Each row is followed by its class number.
[  59 -147 -270   47  -22 -379 -321  242 -332  128  197 -469  213 -204
 -319  899  135  -79   -6  187  -65  300  -12   25 -283  162  121  -47
  -52 -172   15   -4  474  326  171   69  -64 -166   76 -266  -72  144] : 11
[  46 -218 -429  121    6 -305 -385  336 -163   84  195 -455  324 -238
 -315  558  275  -10  169  222  -41  341 -163   42 -224  293   64 -130
 -117 -362  226  -21  114  205  217  283 -118 -306  169 -152 -171  197] : 8
[ 571 -110  153  -75   91   89  205 -200 -466 -125  212 -663 -181 -293
 -198  452   82  -16    2  -69  123  323  260 -144 -169  153   84 -222
 -734  -99  -17  144  317  397  569  137 -107   40 -178    0  356 -193] : 9
[ 241 -284  236   84   95 -257 -209  151  -52  -62   41   35  239  119
 -334  252  321 -526   51  -16 -260 -100  -67  -36 -351  -56 -170  232
   21 -205 -109   19 -187 -185  173  347   -5   43  121  -26 -405  150] : 4
[ 209 -248 -323  103   87 -447 -331  187 -215  203  212 -495  264 -303
 -464  673  438 -264  212  165  -71  246  -16   23  -35  277  225 -108
   78 -370   20   18  188  330  259  300 -179 -186  117 -121 -226  185] : 6
[ 410 -287  245  -75  133  -47   12  -47   33  228  278  326 -184 -215
 -346  245  198 -137 -108   94  143   99  107  -10  484  144   39  275
 -464   32 -211  308  221   35  232  133  -64  -78 -126 -128   79 -240] : 10
[ 314  113  -75  -22 -106  169   92 -121 -348 -294  176 -735   22  -95
 -271  542  -17  -41  255 -177  -22  286  118 -165  -10  195  116 -293
 -407 -183  129 -127  182  195  459  152  -64   92  -89  -55  183 -203] : 1
[ 368 -248  203  -99  191  -25   -7  -53   52  199  159  382 -238 -230
 -250  110  180 -114 -109   39  160  118   43   13  414  117   65  238
 -358   74 -240  307  198    6  161  111  -65  -90  -93  -33  -32 -195] : 7
[ 344   16  123    5  168  196  167 -190 -410 -253  132 -760  -92 -167
 -150  400 -118  -73  -25 -239    9  297  259 -211 -137  136   37 -281
 -720 -148  -17   25  230  289  474   69  -13   40 -162  -69  461 -237] : 9
[ 380 -331  280  -96  158  -37   50  -66   44  206  262  333 -252 -205
 -305  169  171 -146 -118   82  157  115  106   17  482  122   23  318
 -401  120 -247  277  175   20  201  113 -111  -31 -137  -49   45 -232] : 11
[ 368 -199  286   12  103  -27   17 -161   49  256  254  330 -277 -163
 -245  333   50 -261 -126   -4   64  117  114   68  225  194  115  445
 -375  203 -209  331   76   29  115  100  -13   81  -69   79   73 -281] : 7
[ 292 -213  249  -34  305    9  -15  -40  -39  131   54  161 -170 -206
 -255  271  163 -109    8  -11  188    6   53   -9  190   60   73  249
  -98   79 -230  250  191  -14  180  217 -157  -91   46  225  -79 -153] : 5
[ 131 -264 -294   55  -29 -399 -421  358 -256  230  262 -536  226 -301
 -368  827  326 -240  179  122  -90  292  193   23 -127  200  158  -28
 -164 -322   21   88  473  330  236  144 -112  -66    7 -184 -160  152] : 11
[ 401 -138  354  131  268 -291  -88  122 -117  214  121  -52  222   44
 -353  447  362 -738   43   53 -377 -157  190  -30 -204  -38   10  260
 -268 -143 -130  274 -162   70  217  347  214  113  -42  -24 -310   31] : 10
[  33 -107 -299   20 -140 -353 -331  242 -289   46  208 -450  274 -227
 -275  830  209 -168   46  202  -91  275  -18   -2 -290  158  109  -53
    0 -240   74  -18  383  306  147  116 -134 -110  111 -236 -130  216] : 6
[ 506 -181  181   39  -21  107  122 -160 -462  -99  176 -703  -85 -278
  -39  385  -78 -114  -41 -232   77  468  314 -125 -118  147  -35 -122
 -662   -1 -228  -28  581  384  480   17 -191  174 -202  123  258 -102] : 0
[ 190 -247 -309  141  130 -396 -334  183 -240  265  183 -477  245 -303
 -371  653  384 -208  163  160  -45  286  -23   50 -109  293  276 -110
    9 -270   -6   46  248  360  228  230 -101 -236   87 -115 -182  183] : 3
[ 133 -150  198   31   55 -199 -299  200  -18  -91   78 -139  225  149
 -178  570  389 -548  -10   24 -256 -249   29  -35 -364  -62  -73  244
  189 -184   73   12 -356 -143   52  245  158  104  258    1 -466  191] : 0
[ 348   67   -5  -13   -7  112  127 -115 -389 -206  176 -667   41 -154
 -247  593   76  -40  223 -100   -3  327  216 -185 -107  200  118 -330
 -452 -185  135  -63  200  254  533  129  -33   34  -93  -47  148 -203] : 4
[  71 -123 -209   52  -47 -370 -317  199 -326   89  199 -484  232 -236
 -312  793  168 -144   10  177 -103  257   69    0 -230  190  114  -57
 -108 -198   45   17  407  361  230  117  -33 -157   51 -256  -59  139] : 8
[ 486 -230  180   24   57  100  125 -134 -420  -32  187 -624 -116 -321
  -92  425  -32  -80  -22 -194   86  378  344 -155  -20  147  -52 -138
 -633  -13 -161   18  521  347  529   27 -186  138 -155  126  254  -80] : 9
[ 216 -221 -310  110  104 -445 -355  187 -229  280  189 -423  241 -334
 -381  597  411 -230  176  206  -76  261    0   50  -46  298  274  -81
   -5 -306  -18   83  288  398  259  222  -81 -219   62 -129 -186  184] : 9
[ 247 -131  409  120   77 -285 -212   83    9   52   67  -39  247  108
 -126   22  256 -633   -1   23 -334  -66  190   35 -116   31  -58  364
  -39   22 -210   51 -221   22   49  166  225  242  -87   53 -382   51] : 6
[ 216 -250 -292   87   59 -410 -325  217 -228  235  233 -430  247 -299
 -356  673  409 -238  133  225  -59  251  -39   56  -22  236  234  -23
   38 -294    0   42  281  336  264  207 -159 -219   93 -161 -227  182] : 5
[ 309   98  -68   29  -39  164  114 -171 -314 -264  124 -761   14  -99
 -224  573  -12   -7  249 -182   30  226  133 -170  -35  164  145 -305
 -354 -203  200 -146  110  205  461  150  -22   73  -36  -18  149 -224] : 4
[ 115 -129 -257   45  -86 -383 -325  228 -310  127  226 -500  242 -255
 -319  815  186 -202   51  147 -129  282   55    3 -212  171  115   -6
  -72 -190   10   -1  485  379  154   95  -61  -74   46 -225  -84  165] : 1
[ 197 -341  145   29    6 -185 -306  196  -18 -126   96   71  273   95
 -433  371  353 -627  127  -27 -253 -173  -42  -63 -265  -53 -222  228
   29 -377  -57   19 -175 -254  179  477  -66   55  270  -35 -490  205] : 2
[ 260 -129  421  127   75 -322 -208   91    9  119   42  -48  285   65
 -118  -35  333 -654    3   37 -372   17  195   26  -17   63  -74  341
 -133   33 -202   47 -202   42   83  122  324  211 -175   28 -448   78] : 6
[ 259 -227  137  -79  122  -65   11  -56  158  265   54  200  -58 -283
 -228   59  209 -394   41  -41   82 -102   59   27  540   70  136  383
  -67   68 -226  274  128  175  -30  198 -136   20   34  155 -124  -92] : 10
[ 367 -325  226  -56  187  -58  -17  -81   29  204  225  273 -205 -191
 -310  188  262 -131  -84   63  134  123   99   -7  414  168   54  223
 -321    2 -254  272  236   12  234  123  -49  -63 -109  -41   39 -189] : 9
[ 201 -118  377  146   67 -318 -272   91   70  141   72  -33  320   38
  -36   29  288 -597  -51   66 -290  -49  235   57  -89   13  -83  377
    6   70 -201   17 -205   67   30  124  213  242  -96   72 -486   79] : 8
[ 601  -62  165  -65  117   45  212 -200 -473 -109  191 -703 -155 -329
 -150  494  105   52  -44  -97  174  381  301 -167 -294  141   89 -291
 -782  -81   -8  163  282  403  578   89 -113    7 -219   10  358 -225] : 8
[ 251 -170  404   65   44 -303 -250   62   51   88   84   -9  254   72
 -185  -20  351 -642   25    5 -313  -69  200   40   -4   37  -99  390
  -47   39 -189   36 -242  -10   38  172  214  230  -94   46 -476   84] : 3
[ 232 -244 -313   76   69 -401 -318  228 -185  207  245 -404  262 -312
 -414  629  459 -277  201  189  -68  195  -34   25   47  234  193  -66
   76 -382   -7   35  248  342  262  283 -197 -211  118 -160 -207  156] : 0
[ 218  -89   35  -24   95  251   99 -110 -406 -343  128 -767  -78  -20
 -151  495 -126  181   -8 -208   86  342  130 -211 -252  132   -4 -358
 -614 -179  119  -87  226  117  452   -5  -11  -99  -35 -145  474 -185] : 7
[ 347 -145  271  -24   54  -19   28 -241   61  167  237  319 -310  -68
 -254  332  -46 -189 -172  -12   62   65   94   94  282  229   70  437
 -342  214 -220  268   61   27   93   68   -2   99  -80   80  181 -329] : 2
[ 383 -331  254  -42  251  -47   21  -42   39  299  222  348 -224 -219
 -274  299  192  -96 -117  119  161   75  115   10  419  138   51  294
 -379  109 -180  310  203   36  248   80    4  -84 -107  -42   50 -252] : 4
[ 338  -75  139    0  165  186  128 -184 -413 -249  161 -785  -92  -99
 -137  451 -150   -3  -62 -221   61  362  308 -202 -277  118   25 -308
 -729 -152   10  -16  219  223  480    6   12  -21 -133  -58  461 -207] : 2
[ 427 -264  142   31    3   95   86 -121 -374  -37  150 -684  -76 -285
  -49  442 -100  -51  -59 -204  124  382  319 -131  -46  140  -59 -120
 -532   -9 -157  -33  534  333  450    6 -188  162  -87  159  184  -44] : 6
[ 342 -201  240  -32   74  -48   -2 -224   55  221  254  272 -281  -98
 -263  454   34 -157 -231   29  154   51   66   91  135  192  103  410
 -315  192 -187  266  -32   -4   79   76  -70   51  -18   39   78 -280] : 11
[ 395 -246  239 -119  188  -89   22  -73   46  223  180  364 -229 -246
 -341  146  207 -157  -56   55  123   86   82  -31  462  116  -17  215
 -341   56 -255  301  215   28  197  137  -56  -61 -133  -25   12 -192] : 2
[ 168 -297 -322  162  119 -402 -310  250 -214  270  199 -447  287 -328
 -342  609  425 -220  176  162  -60  311  -31   34  -75  270  244  -88
   -4 -328    8   24  312  326  281  216 -113 -236   58 -144 -182  178] : 9
[ 285 -221  288   17   37   15   22 -287   57  129  273  253 -341  -55
 -187  305   27 -140 -232   -1  135  125  158  104  131  222   87  393
 -287  212 -236  202  -65    0   84   66  -96   98  -50  105  210 -283] : 4
[ 337 -213  221   17   60  -42   16 -180   85  222  252  341 -277  -91
 -209  314   12  -82 -228    2  125  118   52  119  260  232   78  416
 -342  216 -196  278   87    2  104   42  -58   31  -68   66  125 -307] : 8
[ 353   64   12   11  -53  136  124 -162 -345 -223  194 -650   45 -143
 -227  522   52  -25  231 -109   59  359  248 -163  -79  191   81 -321
 -481 -201   77 -109  156  203  530  163 -110   51 -117   13  163 -219] : 2
[ 217 -217 -294  104   41 -390 -296  237 -248  248  216 -446  259 -315
 -309  697  389 -216  142  222  -37  254  -44   65 -131  230  289  -71
    2 -265   24   49  262  342  248  188 -147 -237   70 -187 -177  155] : 10
[ 127 -196  202   -1   14 -178 -316  191   23  -72   85 -106  276  154
 -184  523  421 -449  -50   54 -229 -269   25   -9 -237  -16 -103  272
  188 -157  115  -15 -364 -161   89  216  177   99  253  -16 -482  190] : 10
[ 208 -329  196   24   -7 -196 -255  213  -57  -84  157   47  243  104
 -406  326  333 -585   85   53 -282  -83  -38  -45 -259  -28 -215  250
  -48 -266  -70   31 -166 -233  175  384  -28   37  180  -95 -410  180] : 1
[ 112 -349 -332   61 -134 -352 -466  332 -274  139  270 -579  266 -242
 -335  805  348  -81  126  101  -15  341  112   14 -225  240  113  -39
 -117 -397   26   10  551  249  273  145 -107 -111   79 -181 -109  212] : 5
[ 207 -186 -320   95  128 -422 -312  237 -214  221  182 -489  243 -298
 -409  605  446 -278  239  128  -90  257  -15    8  -52  238  268 -154
   43 -362  -41   56  264  374  211  276 -120 -252   60 -125 -187  172] : 0
[ 276  -55  437  111  103 -296 -177   54  -20  164   53  -46  240   58
  -78   13  218 -653  -86   -3 -341  -75  251   62 -164   -8  -49  379
 -114  115 -239   86 -232   41   29   91  286  246 -108   62 -397   37] : 1
[ 250 -118  431  145   80 -278 -201  102   27  115   56  -21  287   87
  -64  -24  287 -596  -28   40 -332  -68  205   51  -14   28  -58  385
 -137   74 -186   18 -223   44   77   99  263  211 -191   -1 -362   27] : 10
[ 328 -204  314   -4  297  -18   12  -80  -13  171   62  185 -158 -251
 -245  182  151 -228  -12  -25  144   -1  101   19  313   82   62  321
 -114  146 -300  280  125   61  158  230 -177  -33    1  244  -63 -162] : 3
[ 266  107  -91   19  -49  130   73 -127 -309 -266  180 -668   66  -76
 -277  584   31   32  234 -139   30  299  171 -170  -42  201  120 -292
 -319 -239  151 -122  168  209  487  155  -76   59  -83  -33  169 -212] : 9
[ 427 -182  176   47  -33   94  117 -165 -423  -59  183 -670  -89 -262
  -92  390 -104  -58  -32 -204   67  415  312 -118  -34  138  -34 -116
 -582   34 -175  -38  559  344  484   10 -166  152 -145  112  228  -69] : 9
[ 342   72    8   -6 -144  119  142 -122 -349 -258  205 -695   39 -113
 -240  506   51    0  251 -100  -13  362  161 -159   22  203  113 -282
 -420 -174  142 -139  254  215  527  101  -23   62 -140  -78  155 -217] : 10
[ 236 -123  408  129   51 -316 -244   79   18   79   37 -133  265   85
  -54    2  276 -606  -42   -9 -297    2  229   46 -110   27  -57  345
    2   58 -280    8 -210   48   37   90  243  245 -152   36 -401   73] : 3
[ 382 -152  274  -18   95   -2   79 -180   85  191  318  296 -305 -138
 -200  346   13 -293 -200   18   51  137   93   56  261  180   56  451
 -425  213 -205  289   -9   62   80   73  -13   93 -105   43  171 -325] : 0
[ 113 -303 -306   90  -58 -390 -450  325 -257  210  252 -550  279 -268
 -395  838  321 -208  138   94  -69  314  125   40 -190  224  136  -18
 -165 -331   24   47  471  291  236  186 -139 -130   83 -189 -166  180] : 4
[ 186 -183  326   91   83 -245 -253  131  -38  -15   57 -181  248   68
 -182  445  407 -636  -13   11 -309 -264  100  -23 -217   -4  -43  312
   25 -105   29   62 -346  -67  137  255  218  150  132   -7 -420  127] : 8
[ 190 -187  113  -91  163  -54   12  -68  160  184   57  211  -82 -273
 -267   73  175 -368   61  -25   72 -138  -19   -9  542   54   98  345
   21   63 -161  235   59  108  -71  238 -161   14  122  115 -134  -84] : 4
[ 449 -259   94   45  -17  105   65 -156 -388  -58  148 -657  -76 -319
  -89  437  -37  -73  -30 -265  143  368  337 -124  -72  138  -56 -166
 -620  -84 -209  -45  543  308  495   74 -274  166  -65  154  199  -57] : 9
[ 201 -194 -291  143  111 -437 -334  182 -254  272  193 -560  248 -268
 -321  740  392 -190  110  216  -54  268  -19   70 -200  247  343 -141
   72 -294  -44   54  310  394  204  180  -86 -250   87 -162 -150  166] : 10
[ 135 -144 -206   14  -56 -384 -297  211 -317   92  212 -416  181 -251
 -268  813  225 -178   -5  181  -90  283   84   28 -207  124  108  -32
  -80 -171  -31   20  491  358  165   82 -101 -117   59 -210 -130  170] : 3
[ 432 -247  372   82  218 -321 -114  107 -113  191  163 -115  259   63
 -455  435  444 -804   93   55 -411 -139  193  -70 -212    9  -40  263
 -160 -243 -117  287 -115   76  268  433  256  155    7   10 -403  121] : 2
[ 206 -230 -294   95   60 -401 -313  199 -243  235  218 -467  272 -342
 -443  573  471 -276  200  167  -77  237  -42   41  -27  234  213  -59
   36 -339   12   61  262  334  273  309 -170 -184  111 -136 -264  195] : 5
[ 232 -290  185   36   69 -239 -237  207  -49  -64  101  102  225   76
 -345  295  412 -602   99   47 -273 -141  -80  -30 -226  -66 -141  281
   40 -278  -57   64 -163 -230  150  375  -45   24  162  -47 -489  182] : 5
[ 209 -193  128  -88   93  -31    3  -84  154  183   79  179 -111 -244
 -209   45  159 -354   31  -55   97 -167   24   12  498   13  156  393
  -53   54 -171  256  131  110  -92  212 -129   51   97  137 -113  -79] : 5
[ 578 -121  143  -99  102   56  249 -142 -449 -123  221 -664 -118 -316
 -208  449   87  -50   56 -115   89  324  253 -171 -112  126  100 -205
 -716 -117  -15  128  346  363  567  125 -142   36 -177   30  328 -187] : 11
[  77 -102 -280   -9 -113 -365 -274  195 -328  106  233 -502  209 -244
 -369  848  183 -153   61  153  -96  239   25    3 -259  140  136  -74
  -64 -258   41   48  480  338  139  145 -104 -129  142 -237  -82  168] : 11
[ 329   -2  120  -13  120  148  149 -157 -396 -227  134 -836  -74 -210
 -145  431 -126  -83  -29 -270   38  279  242 -213 -195  104   44 -275
 -666 -138   21   50  253  264  421   57  -91   21 -109  -65  390 -205] : 8
[ 350 -125  231  -13   82  -36   -8 -200   85  206  266  324 -287 -113
 -233  431   24 -217 -194   17  136  103   92   89  129  182   76  460
 -252  179 -205  297   -5   10   25  104  -64   87   -9  121   51 -303] : 0
[ 215 -199  139  -87   74  -25   -4  -80  173  236  108  144  -54 -263
 -242  111  156 -373   19   -2   93 -126   35    4  514   51   86  390
  -48   68 -171  242   78  118  -72  215  -98   42   99  115 -143  -87] : 1
[ 218 -314  158   39   58 -222 -223  220  -37  -77   72   70  258  139
 -344  359  337 -562   96   22 -290 -143  -88  -37 -294  -62 -192  227
   72 -313  -56   43 -125 -220  161  384   25   12  196  -23 -440  190] : 2
[ 208 -166  316   43  -24 -201 -222  102   -8  -63  116 -151  250   94
 -223  384  377 -617   21  -24 -344 -221   50  -53 -117    9 -100  357
  124  -85   20  -22 -294  -89  112  223  225  207  116    6 -410  143] : 1
[ 320   29  122  -29  147  218  143 -126 -468 -300  128 -848  -93 -141
 -181  439 -136  -43   47 -241  -29  339  210 -233 -163  139   53 -273
 -768 -117  103   42  241  300  465   23   49    2 -195 -145  502 -245] : 7
[ 479 -223  203   21  -18   88  124 -139 -424  -44  173 -675  -81 -325
 -133  378  -80  -94   -5 -244   84  391  325 -153  -19  125  -68 -138
 -598  -17 -229   -9  570  319  522   49 -218  179 -120  121  192  -78] : 11
[ 576 -123  162 -101  112   67  203 -179 -458 -123  221 -674 -128 -317
 -208  447   95   -9   60 -102  115  321  279 -170 -170  134   83 -229
 -702  -53   19  116  327  382  602  118  -98   22 -191   43  335 -204] : 8
[ 245 -131  370  100   69 -297 -221   57   23   75   57  -44  279  129
 -106   52  299 -592  -19   19 -332  -57  166   57  -74   24  -62  364
   28   59 -160   -9 -232   34   64   83  289  213  -72   47 -414   60] : 2
[ 297 -315  283   93   65 -240 -252  210  -96  -59   96   39  201   73
 -302  299  351 -625   77   28 -251 -104   17  -44 -267  -69 -134  293
  -40 -246 -193   80  -94 -165  198  360  -38   79   73  -61 -399  143] : 5
[ 196 -169 -334  121  104 -378 -338  146 -249  199  140 -527  248 -274
 -405  675  370 -243  212  125  -84  211  -93   17 -189  262  273 -140
   43 -309   51   27  143  329  232  276  -75 -206  121 -129 -182  180] : 4
[ 302 -272  281  -38  231   34  -24  -48  -20  133  125  219 -115 -209
 -292  307  170 -188   -8  -32  169  -16  106   -6  258  104   46  338
 -114  118 -222  208  134  -24  186  228 -178  -37   56  215  -78 -162] : 1
[ 316 -165  257   28   42  -10   52 -218   72  195  238  266 -288 -133
 -207  357   -4 -221 -194  -12   94   55   66   90  208  193  103  430
 -306  173 -230  268   35    7   62  110  -94   83  -23   82  168 -287] : 10
[  72 -139 -393  115   -3 -275 -348  311 -200   90  168 -528  344 -289
 -327  470  189 -122  248  146  -95  314 -134   14 -149  293   86  -76
 -107 -321  160  -48  151  247  203  288 -107 -213   83 -113 -132  176] : 1
[ 152 -203  272   93   37 -214 -252  142   -7  -63   56 -113  267  107
 -195  424  395 -623   12   -4 -327 -247  -11  -19 -189  -25  -91  360
  114  -97   60  -11 -371 -118  108  220  179  158  196  -29 -408  144] : 4
[ 231 -209  142 -104   76  -60   24  -31  135  244   91  241  -62 -255
 -228   60  126 -367   18    2   78 -100    1   33  487   29  105  405
  -48  104 -224  266  176   86  -80  190 -133    8   99  117 -161  -74] : 1
[ 362   88   28   13  -38   97  117 -115 -349 -194  179 -692   17 -156
 -291  568   61  -49  280 -128    0  307  204 -177   -9  219  125 -283
 -477 -159  119  -27  216  261  524  179  -39   51 -173  -34  162 -262] : 8
[  50 -148 -436  108   38 -313 -383  312 -186  101  157 -513  321 -274
 -350  536  319 -109  222  161  -82  294 -135   35 -223  284  136 -161
   -1 -408  154   -8  148  242  170  352 -143 -241  151  -93 -204  247] : 10
[ 331   -1  129  -32  121  213  147 -124 -442 -271  171 -821 -136 -152
 -129  456 -131  -75   -6 -225   11  328  219 -234 -182  103   50 -282
 -684 -131    7   38  293  275  429    7    8    4 -160 -126  497 -207] : 0
[ 401 -375  244  -19  166  -74  -24  -81   44  248  252  234 -181 -232
 -324  213  294 -219  -64   80  121  103  118   -4  424  207   92  264
 -367   -3 -243  335  188   78  268  168  -48  -33 -100  -50   64 -214] : 8
